Each row is followed by its class.
| -0.870 | -2.904 | -0.479 |  0.288 | -0.765 | -0.076 |  2.459 |  2.882 |  6.391 |  2.957 |  0.504 |  0.540 |  5.094 | -3.077 |  0.767 | -1.288 | -3.588 | -0.114 | -1.597 |  0.285 | -0.617 | -1.125 | -1.600 | -1.032 | -0.895 | -0.330 | -0.779 |  3.655 |  0.216 |  0.603 |  1.485 | -> fudif
| -1.735 | -5.831 | -1.767 | -2.424 | -0.335 | -2.563 | -0.273 | -6.978 | -5.315 | -4.050 |  0.818 | -1.952 |  4.325 | -1.051 | -2.369 |  1.524 | -2.102 |  0.779 |  1.672 |  1.854 | -0.258 | -6.846 | -2.287 |  1.448 | -0.433 |  4.462 |  1.361 |  0.383 | -1.229 | -6.878 |  3.826 | -> Tugur
|  1.117 | -1.730 |  1.128 |  0.985 | -0.080 |  2.214 |  1.964 |  0.835 |  6.717 | -3.433 |  0.023 |  0.848 | -4.870 | -0.231 | -1.561 |  6.089 | -1.233 |  1.379 | -4.850 | -1.230 |  0.284 |  2.205 | -0.777 | -1.700 | -1.555 |  0.114 | -2.322 |  4.349 |  0.326 |  2.480 | -0.037 | -> lezu
| -0.564 |  4.216 |  0.882 |  0.897 | -0.648 | -3.158 |  3.962 |  8.264 |  0.507 |  0.455 |  1.080 |  0.636 |  3.885 | -4.205 |  7.235 |  1.441 | -5.410 | -0.073 | -3.703 | -1.075 | -0.836 |  1.690 | -4.236 | -0.453 |  0.570 |  2.553 | -0.457 |  1.262 | -1.085 |  5.214 | -0.931 | -> Tugur
|  1.071 | -3.292 | -6.528 |  0.131 | -0.414 | -0.978 |  1.401 |  2.902 |  4.497 |  5.153 |  0.447 |  1.100 | -0.422 | -7.629 |  1.637 |  3.129 | -2.932 | -1.307 |  1.011 | -1.058 |  1.306 |  0.431 | -1.756 | -1.043 |  0.068 | -0.881 | -1.779 |  1.128 |  2.622 |  2.654 |  1.807 | -> fudif
| -0.519 | -2.524 |  0.636 | -0.367 | -0.355 | -0.253 | -0.018 | -4.008 |  0.167 |  2.203 | -4.068 | -0.429 |  7.132 | -1.027 | -0.601 | -0.303 | -2.353 |  0.128 | -1.981 |  0.142 |  2.000 | -1.345 |  0.573 |  0.218 | -0.204 |  2.521 | -1.358 | -1.021 |  0.033 |  0.394 |  2.177 | -> fudif
| -0.406 | -3.606 |  1.207 | -0.502 |  1.430 |  0.622 | -0.313 |  1.901 |  2.977 |  0.155 | -0.828 | -0.089 | -3.556 |  2.284 |  0.008 |  4.613 |  1.199 |  2.489 | -0.166 | -2.061 |  1.462 |  0.106 |  1.096 | -6.332 | -1.183 |  2.282 | -0.771 | -2.898 | -0.308 | -0.654 |  0.077 | -> lezu
|  0.757 | -3.428 |  0.942 | -0.037 | -0.259 |  0.327 | -0.301 |  2.486 |  3.311 | -2.944 | -0.598 | -1.280 | -3.959 |  3.538 |  0.692 |  3.579 |  0.525 |  0.260 | -2.130 | -0.466 |  1.977 |  1.718 |  0.641 | -0.393 |  1.289 |  1.385 | -9.126 | -3.548 |  2.085 | -0.281 |  0.213 | -> lezu
|  0.968 | -1.842 |  0.603 |  0.273 |  0.050 |  1.039 |  2.127 |  1.647 |  3.738 | -2.303 | -0.301 |  0.621 | -0.801 | -3.713 | -0.178 |  2.951 |  1.301 | -0.596 | -3.244 | -0.020 | -0.296 |  0.030 |  1.229 |  0.079 |  0.144 | -0.080 |  0.621 |  0.723 |  0.634 |  1.599 |  0.639 | -> fudif
|  0.055 | -5.211 | -0.290 |  0.458 | -1.056 | -1.959 | -2.092 | -7.060 | -2.513 | -0.564 |  1.731 | -1.030 |  5.660 | -5.542 | -0.635 |  4.562 | -1.878 | -0.802 |  2.246 |  0.258 |  0.563 | -3.643 | -0.710 |  0.029 |  0.966 | -0.178 | -0.139 | -1.506 |  0.054 |  1.248 |  5.317 | -> Tugur
|  0.467 | -2.432 |  1.069 |  0.534 | -0.313 | -0.778 |  2.174 | -3.033 |  1.107 |  2.448 | -1.318 |  0.826 |  2.518 | -3.235 | -0.854 | -0.795 | -3.270 |  0.375 | -0.816 | -0.051 |  1.858 | -8.400 | -1.237 | -0.086 | -1.883 |  0.722 | -0.913 |  1.143 |  3.043 |  2.646 |  3.701 | -> fudif
|  1.191 | -0.167 | -0.670 | -0.566 | -1.980 | -2.906 | -0.273 | -0.857 | -0.717 | -0.172 |  1.570 |  0.602 |  0.749 |  3.978 |  2.295 | -3.115 | -4.882 |  0.318 |  3.200 |  0.772 |  0.068 |  0.075 | -1.861 |  0.871 | -2.704 |  1.152 | -1.789 | -1.666 |  1.155 |  3.457 |  1.176 | -> fudif
|  2.617 |  9.473 | -0.509 | -1.528 | -0.717 | -1.303 |  0.027 | -7.001 | -3.434 | -1.519 | -1.115 | -1.537 |  7.290 |  2.893 | -2.342 | -6.440 | -0.264 | -0.609 | -1.328 |  0.873 | -2.659 | -4.903 | -0.772 |  0.097 | -3.793 |  1.918 | -0.109 |  2.156 |  3.473 |  3.494 |  0.056 | -> Tugur
| -0.320 | -1.165 | -0.207 |  0.508 | -0.062 | -0.604 | -0.761 |  2.044 |  4.600 | -0.848 | -0.970 | -0.409 | -2.117 | -3.108 | -1.754 |  4.239 |  0.032 |  0.464 | -4.295 | -0.544 |  1.292 |  0.383 | -0.625 | -1.213 | -1.081 |  0.224 |  0.037 |  2.839 |  1.075 |  0.015 |  0.518 | -> lezu
|  0.049 | -0.701 |  0.477 |  0.323 |  0.206 | -1.347 | -1.652 | -0.345 |  1.196 | -1.103 | -0.386 | -1.036 | -0.182 | -2.573 |  1.435 |  4.673 | -0.094 | -0.096 | -1.246 | -0.943 |  0.643 |  1.085 |  0.394 | -0.305 |  0.982 | -0.427 | -0.046 | -1.217 |  0.008 | -0.123 |  1.251 | -> lezu
| -0.679 | -3.945 | -1.188 |  0.545 |  0.723 |  1.100 |  1.983 |  3.393 |  7.339 | -5.530 |  0.906 | -1.099 | -1.987 | -1.871 | -0.655 |  3.073 | -0.031 | -0.343 | -3.883 |  0.481 |  0.177 |  0.516 | -1.671 | -0.341 |  0.601 |  1.085 | -1.467 |  1.925 | -1.121 | -0.354 | -0.060 | -> lezu
|  1.753 | -1.391 | -0.354 | -0.183 |  2.128 | -1.134 |  0.407 |  1.672 |  1.199 | -1.549 |  1.447 | -0.399 | -1.089 | -3.700 |  0.970 |  0.771 | -3.056 | -0.871 | -1.148 | -0.371 | -0.610 |  0.265 | -0.007 | -0.061 |  0.363 | -0.637 |  0.062 | -0.633 |  1.319 |  4.343 | -0.690 | -> fudif
|  0.337 | -1.850 | -1.273 | -0.333 | -0.388 | -0.243 |  1.756 |  2.256 |  4.262 |  1.880 |  0.422 |  0.556 |  3.808 | -1.205 |  2.334 | -1.268 | -0.456 | -1.422 | -1.122 |  1.689 | -2.523 | -0.180 | -0.918 | -0.853 | -1.454 |  0.164 |  1.972 |  0.190 |  0.739 |  1.815 |  1.008 | -> fudif
| -2.291 | -4.877 | -0.536 | -1.463 | -0.172 | -1.060 | -2.002 | -9.369 | -7.283 | -6.213 |  0.350 | -0.395 |  2.105 |  5.235 | -0.868 | -0.632 | -0.213 |  0.814 |  1.041 |  0.569 | -1.240 |  0.248 |  2.079 | -0.729 | -1.310 |  1.574 | -0.729 | -1.021 | -1.082 | -0.369 |  2.514 | -> Tugur
